Below are the code and all the weights of a small trained network. Each question names an input and a class and asks about switching units off, where a switched-off unit gives its printed mean instead of its output.

import numpy as np


def w(rows, s, z=0):
    codes = np.array(rows[::2]) - 128.0
    scale = np.full(codes.shape[1], s)
    scale[-1] = z or s
    return codes * scale


def norm(h):
    return h / np.sqrt((h * h).mean(-1, keepdims=True) + 1e-5)


def f(y):
    return np.maximum(y, 0)


def log_softmax(a):
    a = a - a.max(-1, keepdims=True)
    return a - np.log(np.exp(a).sum(-1, keepdims=True))


def net(x, mask):
    res = np.array(x, float).reshape(1, 2) / 4 @ E
    u = 0
    for l in range(3):
        y = f(norm(res) @ A[l][:, :-1].T + A[l][:, -1])
        res = res + np.where(mask[u : u + 13], y, B[l][:, -1]) @ B[l][:, :-1]
        u += 13
    return log_softmax(norm(res)[-1] @ U[:, :-1].T + U[:, -1])


A, B = {}, {}
E = w([
[147,244,106,42,211,72,84],'x0',
[4,146,87,90,174,198,107],'x1',
],0.0018)
A[0] = w([
[77,112,129,115,120,139,116,154],'L0N1',
[60,156,1,47,210,99,119,127],'L0N2',
[182,209,142,104,209,83,92,76],'L0N3',
[204,131,144,170,112,124,119,2],'L0N4',
[140,117,133,95,130,160,100,47],'L0N5',
[127,132,123,120,150,136,170,73],'L0N6',
[130,127,81,149,135,124,126,86],'L0N7',
[129,121,153,73,79,125,120,70],'L0N8',
[98,55,196,198,62,164,161,156],'L0N9',
[117,132,142,114,108,119,119,115],'L0N10',
[89,147,24,56,158,172,121,46],'L0N11',
[152,146,121,131,150,163,164,95],'L0N12',
[136,179,129,159,111,143,125,75],'L0N13',
],0.002,0.0011)
B[0] = w([
[140,164,144,122,90,153,171,166],'L0N1',
[129,149,216,241,159,124,27,217],'L0N2',
[179,30,42,125,114,103,121,192],'L0N3',
[106,77,184,109,142,90,177,151],'L0N4',
[121,99,107,122,150,126,125,128],'L0N5',
[154,138,159,172,109,153,96,128],'L0N6',
[148,116,173,123,136,126,127,128],'L0N7',
[106,134,139,125,125,106,128,128],'L0N8',
[192,90,59,14,96,112,145,253],'L0N9',
[125,118,143,116,129,119,121,128],'L0N10',
[145,121,251,202,104,113,136,180],'L0N11',
[119,89,117,129,126,133,116,128],'L0N12',
[109,88,153,114,134,114,115,128],'L0N13',
],0.0021,0.0026)
A[1] = w([
[26,161,170,182,168,173,114,39],'L1N1',
[171,221,144,73,154,92,100,183],'L1N2',
[123,110,170,32,129,139,172,99],'L1N3',
[9,156,148,113,171,161,135,42],'L1N4',
[1,130,152,143,148,205,95,77],'L1N5',
[120,95,132,224,79,114,164,127],'L1N6',
[146,102,130,183,102,133,147,106],'L1N7',
[122,135,123,144,134,129,147,102],'L1N8',
[35,165,94,119,185,173,84,92],'L1N9',
[28,190,143,123,148,159,131,7],'L1N10',
[70,107,204,164,135,197,108,202],'L1N11',
[110,159,51,15,153,123,155,112],'L1N12',
[72,83,138,189,111,243,157,127],'L1N13',
],0.0031,0.0018)
B[1] = w([
[241,160,159,62,50,121,80,195],'L1N1',
[63,93,104,103,114,182,144,224],'L1N2',
[123,94,109,192,117,111,147,144],'L1N3',
[229,140,163,108,32,131,115,190],'L1N4',
[206,120,157,152,32,138,133,228],'L1N5',
[97,205,127,165,188,118,135,216],'L1N6',
[103,190,136,153,193,127,129,183],'L1N7',
[119,138,123,135,143,125,113,128],'L1N8',
[151,76,245,177,99,173,71,211],'L1N9',
[252,165,191,69,38,124,68,172],'L1N10',
[161,126,91,53,86,171,116,232],'L1N11',
[126,128,151,157,91,202,106,153],'L1N12',
[80,203,77,79,203,148,101,251],'L1N13',
],0.0033,0.0027)
A[2] = w([
[136,124,187,191,134,122,148,22],'L2N1',
[157,104,97,107,98,136,140,73],'L2N2',
[2,136,191,134,177,148,116,48],'L2N3',
[18,102,92,124,87,189,151,76],'L2N4',
[20,114,121,138,131,182,127,254],'L2N5',
[153,113,159,118,72,132,170,90],'L2N6',
[103,177,119,88,200,117,103,52],'L2N7',
[29,104,87,131,104,182,147,164],'L2N8',
[131,100,204,220,96,118,169,70],'L2N9',
[189,211,162,124,123,86,121,34],'L2N10',
[89,188,90,58,170,131,88,93],'L2N11',
[3,111,180,193,182,146,100,98],'L2N12',
[131,115,95,120,119,119,192,98],'L2N13',
],0.004,0.00096)
B[2] = w([
[103,134,159,169,88,130,145,178],'L2N1',
[103,170,163,104,152,114,148,196],'L2N2',
[77,163,199,79,157,2,140,155],'L2N3',
[106,213,23,86,186,153,208,253],'L2N4',
[98,222,108,55,169,124,171,239],'L2N5',
[82,138,101,157,191,138,86,229],'L2N6',
[121,62,110,193,131,142,124,167],'L2N7',
[114,207,60,78,158,161,199,252],'L2N8',
[79,167,150,196,107,129,112,232],'L2N9',
[43,90,126,106,102,192,153,228],'L2N10',
[144,51,90,245,136,152,138,212],'L2N11',
[14,217,222,45,206,86,88,153],'L2N12',
[148,132,168,112,74,108,131,199],'L2N13',
],0.003,0.0021)
U = w([
[79,203,35,83,153,170,216,138],'0',
[198,152,196,81,42,197,59,139],'1',
[128,92,145,119,145,134,153,6],'2',
[38,145,170,136,222,110,65,120],'3',
[206,80,114,31,91,38,182,127],'4',
[102,131,206,255,59,82,187,135],'5',
[147,24,32,189,177,130,100,129],'6',
[128,91,146,118,146,135,154,2],'7',
],0.013,0.022)

Each question gives the input, the list of numbers given to net, and the class t.
The units are the neurons (one row each of A and B). Each row of codes is followed by its name. A weight is (code - 128) times the scale printed after its matrix; where a second scale follows, it is the last column's (A, B and U).
mask holds one flag per neuron, layer by layer. A switched-off neuron (its flag False) gives its mean, the last column of its row in B, instead of its output. The means were averaged over made-up inputs and are rounded, as every weight is.
A unit's drop is (log p(t) with every unit on - log p(t) with that unit switched off) / (log p(t) with every unit on - log p(t) with every unit switched off).
unit that matters most: the unit with the biggest drop
top k neurons: the k neurons with the biggest drops, biggest first
k most important neurons of layer l: the k neurons of layer l with the biggest drops, biggest first
drop when u is switched off: that unit's drop, to one decimal
input [1,-4], class 5: unit that matters most : L0N9
input [-3,-2], class 5: top 3 neurons : [L1N2; L0N9; L1N13]
input [5,-6], class 4: 3 most important neurons of layer 2 : [L2N4; L2N8; L2N5]
input [5,2], class 3: top 3 neurons : [L0N3; L1N5; L0N2]
input [5,0], class 3: top 3 neurons : [L0N9; L0N2; L1N1]
input [2,-1], class 6: top 3 neurons : [L0N3; L1N4; L1N5]
input [3,1], class 3: 2 most important neurons of layer 1 : [L1N5; L1N4]
input [4,-1], class 6: top 3 neurons : [L0N3; L1N9; L0N2]
input [5,-4], class 6: top 2 neurons : [L1N5; L1N4]
input [5,-1], class 6: top 2 neurons : [L0N3; L1N9]
input [2,-8], class 5: 2 most important neurons of layer 1 : [L1N13; L1N11]
input [-2,-2], class 5: top 2 neurons : [L1N13; L1N11]
input [7,-1], class 6: top 2 neurons : [L0N3; L2N11]
input [-5,7], class 1: unit that matters most : L1N5
input [-1,-1], class 5: 2 most important neurons of layer 2 : [L2N4; L2N8]
input [7,3], class 3: drop when L1N11 is switched off : 0.4
input [1,0], class 3: drop when L2N12 is switched off : 0.2
input [0,-2], class 5: drop when L1N11 is switched off : 0.4
